Here is a tiny trained network, its code and every weight. The questions are about switching its units off for an input and a target symbol, where a switched-off unit gives its printed mean instead of its output.

import numpy as np


def w(rows, s, z=0):
    codes = np.array(rows[::2]) - 128.0
    scale = np.full(codes.shape[1], s)
    scale[-1] = z or s
    return codes * scale


def f(y):
    return y / 2 * (1 + np.tanh(0.7978845608 * (y + 0.044715 * y**3)))


def softmax(a):
    e = np.exp(a - a.max(-1, keepdims=True))
    return e / e.sum(-1, keepdims=True)


def log_softmax(a):
    a = a - a.max(-1, keepdims=True)
    return a - np.log(np.exp(a).sum(-1, keepdims=True))


def net(x, mask):
    ids = ['αδζξσω'.index(c) for c in x.split()]
    T = len(ids)
    res = E[ids] + P[:T]
    u = 0
    for l in range(3):
        r = res
        for j in range(3):
            rows = slice(2 * j, 2 * j + 2)
            q, k, v = (r @ M[l][rows].T for M in (Q, K, V))
            z = softmax(np.where(np.tri(T) > 0, q @ k.T / 2**0.5, -1e9)) @ v
            o = O[l][rows]
            res = res + np.where(mask[u + j], z, o[:, -1]) @ o[:, :-1]
        u += 3
        y = f(res @ A[l][:, :-1].T + A[l][:, -1])
        res = res + np.where(mask[u : u + 4], y, B[l][:, -1]) @ B[l][:, :-1]
        u += 4
    return log_softmax(res[-1] @ U[:, :-1].T + U[:, -1])


Q, K, V, O, A, B = {}, {}, {}, {}, {}, {}
E = w([
[213,119,164],'α',
[170,69,171],'δ',
[125,5,160],'ζ',
[104,103,95],'ξ',
[67,129,142],'σ',
[202,179,167],'ω',
],0.02)
P = w([
[254,112,126],'0',
[187,139,147],'1',
[144,161,165],'2',
[141,151,127],'3',
[136,140,96],'4',
[103,149,113],'5',
[108,129,67],'6',
[82,125,74],'7',
[65,118,64],'8',
[52,114,62],'9',
],0.0081)
Q[0] = w([
[157,109,133],'0.h1',
[87,2,142],'0.h1',
[64,154,65],'0.h2',
[35,161,97],'0.h2',
[40,131,193],'0.h3',
[96,193,224],'0.h3',
],0.0061)
K[0] = w([
[107,215,217],'0.h1',
[94,40,119],'0.h1',
[146,139,10],'0.h2',
[49,170,57],'0.h2',
[72,255,73],'0.h3',
[5,68,6],'0.h3',
],0.0068)
V[0] = w([
[115,23,134],'0.h1',
[220,49,242],'0.h1',
[180,207,176],'0.h2',
[141,95,25],'0.h2',
[43,40,71],'0.h3',
[253,132,198],'0.h3',
],0.0043)
O[0] = w([
[177,154,77,172],'0.h1',
[94,127,44,255],'0.h1',
[124,53,124,142],'0.h2',
[141,254,201,109],'0.h2',
[192,84,80,89],'0.h3',
[89,137,198,219],'0.h3',
],0.0071,0.0051)
A[0] = w([
[171,90,152,163],'0.n1',
[144,251,129,146],'0.n2',
[89,205,154,105],'0.n3',
[196,10,157,255],'0.n4',
],0.011,0.0074)
B[0] = w([
[142,124,236,162],'0.n1',
[254,106,160,146],'0.n2',
[145,47,54,130],'0.n3',
[101,129,210,247],'0.n4',
],0.0096,0.012)
Q[1] = w([
[125,105,111],'1.h1',
[79,119,69],'1.h1',
[235,254,167],'1.h2',
[115,23,208],'1.h2',
[194,132,157],'1.h3',
[157,137,71],'1.h3',
],0.0075)
K[1] = w([
[110,164,91],'1.h1',
[109,145,104],'1.h1',
[142,246,148],'1.h2',
[96,115,212],'1.h2',
[212,114,132],'1.h3',
[158,89,105],'1.h3',
],0.012)
V[1] = w([
[130,103,152],'1.h1',
[245,134,130],'1.h1',
[74,121,106],'1.h2',
[117,52,104],'1.h2',
[101,76,137],'1.h3',
[123,203,108],'1.h3',
],0.012)
O[1] = w([
[130,120,91,248],'1.h1',
[108,2,179,142],'1.h1',
[159,119,214,43],'1.h2',
[165,142,177,118],'1.h2',
[170,130,70,186],'1.h3',
[129,75,180,2],'1.h3',
],0.0086,0.007)
A[1] = w([
[216,17,254,160],'1.n1',
[83,137,120,124],'1.n2',
[251,152,125,252],'1.n3',
[67,103,92,206],'1.n4',
],0.0085,0.0041)
B[1] = w([
[123,187,211,251],'1.n1',
[44,71,97,132],'1.n2',
[107,254,221,158],'1.n3',
[77,130,149,151],'1.n4',
],0.0085,0.012)
Q[2] = w([
[61,129,69],'2.h1',
[156,194,171],'2.h1',
[134,102,214],'2.h2',
[66,211,175],'2.h2',
[188,109,2],'2.h3',
[183,47,203],'2.h3',
],0.0074)
K[2] = w([
[190,44,38],'2.h1',
[70,167,234],'2.h1',
[194,190,141],'2.h2',
[54,100,188],'2.h2',
[172,96,254],'2.h3',
[70,71,169],'2.h3',
],0.0084)
V[2] = w([
[2,105,163],'2.h1',
[32,44,129],'2.h1',
[77,36,149],'2.h2',
[152,124,230],'2.h2',
[73,20,228],'2.h3',
[107,198,79],'2.h3',
],0.007)
O[2] = w([
[88,34,191,185],'2.h1',
[91,164,100,127],'2.h1',
[202,161,226,137],'2.h2',
[253,65,69,251],'2.h2',
[180,197,29,135],'2.h3',
[105,65,159,139],'2.h3',
],0.0052,0.019)
A[2] = w([
[218,16,81,181],'2.n1',
[84,136,134,254],'2.n2',
[129,152,255,34],'2.n3',
[41,20,35,95],'2.n4',
],0.0096,0.0064)
B[2] = w([
[55,124,195,186],'2.n1',
[75,175,170,155],'2.n2',
[176,177,57,247],'2.n3',
[152,9,79,148],'2.n4',
],0.012,0.015)
U = w([
[139,137,34,12],'α',
[181,207,64,111],'δ',
[2,169,185,246],'ζ',
[69,39,164,95],'ξ',
[130,98,64,65],'σ',
[96,139,174,254],'ω',
],0.01,0.0057)

Each question gives the input, a string of symbols that net reads in full, and the target symbol t.
The units are the heads (2 rows each of Q, K, V and O) and the neurons (one row each of A and B). Each row of codes is followed by its name. A weight is (code - 128) times the scale printed after its matrix; where a second scale follows, it is the last column's (O, A, B and U).
mask holds one flag per unit, layer by layer, with each layer's heads first. A switched-off unit (its flag False) gives its mean, the last column of its rows in O or B, instead of its output. The means were averaged over made-up inputs and are rounded, as every weight is.
A unit's drop is (log p(t) with every unit on - log p(t) with that unit switched off) / (log p(t) with every unit on - log p(t) with every unit switched off).
The circuit of an input: a set's keep is (log p(t) with only the set's units on - log p(t) with every unit switched off) / (log p(t) with every unit on - log p(t) with every unit switched off). Starting from the 12 units with the biggest drops (on a tie, the unit counted first), units are removed one at a time, each time the one whose removal leaves the highest keep (on an exact tie, the one counted first), for as long as the keep stays at least 0.8.
units of the circuit, in order: the units of the circuit, biggest drop first
unit that matters most: the unit with the biggest drop
k most important neurons: the k neurons with the biggest drops, biggest first
drop when u is switched off: that unit's drop, to one decimal
input ω σ ω ξ, target ξ: units of the circuit, in order -> [1.n1; 2.n3]
input ξ ω δ σ, target α: units of the circuit, in order -> [0.n4; 1.n1]
input δ σ ξ δ ξ ζ ω σ ζ ζ, target ζ: units of the circuit, in order -> [1.h1; 0.n4]
input α ξ ζ δ ζ ξ, target δ: units of the circuit, in order -> [1.n1; 0.n4; 1.h1; 2.h3]
input σ ω α α σ δ α, target ζ: unit that matters most -> 2.n1
input ζ ω α ξ, target σ: units of the circuit, in order -> [2.n4; 1.n1]
input ξ σ σ σ ω σ ω, target ω: 3 most important neurons -> [2.n1; 0.n2; 1.n1]
input ω σ ζ δ σ ω α α σ, target σ: 3 most important neurons -> [1.n1; 2.n4; 0.n4]
input α σ σ σ δ σ ω ξ ζ, target δ: units of the circuit, in order -> [1.h2; 2.n3; 1.n1]
input δ ω α ξ, target σ: 4 most important neurons -> [2.n4; 0.n4; 1.n1; 2.n1]
input α ξ σ σ ω ω σ σ ξ, target ζ: 3 most important neurons -> [2.n3; 2.n2; 0.n1]
input ω σ ζ, target δ: 2 most important neurons -> [2.n3; 1.n1]
input σ σ δ ω α α σ, target σ: 2 most important neurons -> [0.n4; 2.n4]
input σ δ δ ξ, target α: 3 most important neurons -> [1.n1; 0.n4; 2.n1]
input σ ζ σ, target δ: unit that matters most -> 0.n4
input ω ζ σ ω ζ δ ω ζ σ, target δ: 3 most important neurons -> [0.n4; 1.n1; 0.n1]
input ω ζ α ω ξ α σ ω, target ζ: 2 most important neurons -> [1.n1; 2.n1]
input ζ ξ ω ω ξ, target ξ: 2 most important neurons -> [2.n4; 2.n3]
input ζ ω ζ σ ξ ζ, target ζ: units of the circuit, in order -> [0.n4; 2.n4]
input ξ ω δ σ ω, target ω: unit that matters most -> 1.h2
input σ α ζ σ ω δ, target δ: units of the circuit, in order -> [2.n3; 1.n1; 0.n4]
input σ δ ξ ω δ ζ ζ ζ δ, target ζ: 3 most important neurons -> [1.n1; 0.n1; 0.n4]
input ξ ω δ ω ξ ζ ω ζ ζ ξ, target δ: 2 most important neurons -> [0.n4; 1.n1]
input ξ ζ ξ σ ζ σ δ, target δ: 2 most important neurons -> [2.n3; 1.n3]
input ζ ω σ, target ξ: 2 most important neurons -> [2.n4; 2.n3]
input σ ξ ω α σ ξ α, target ω: drop when 0.n1 is switched off -> 0.1
input σ σ δ δ σ ξ σ δ, target ζ: unit that matters most -> 1.h2
input ξ σ ω ω σ α ζ ξ ζ, target ω: drop when 1.n3 is switched off -> 0.3
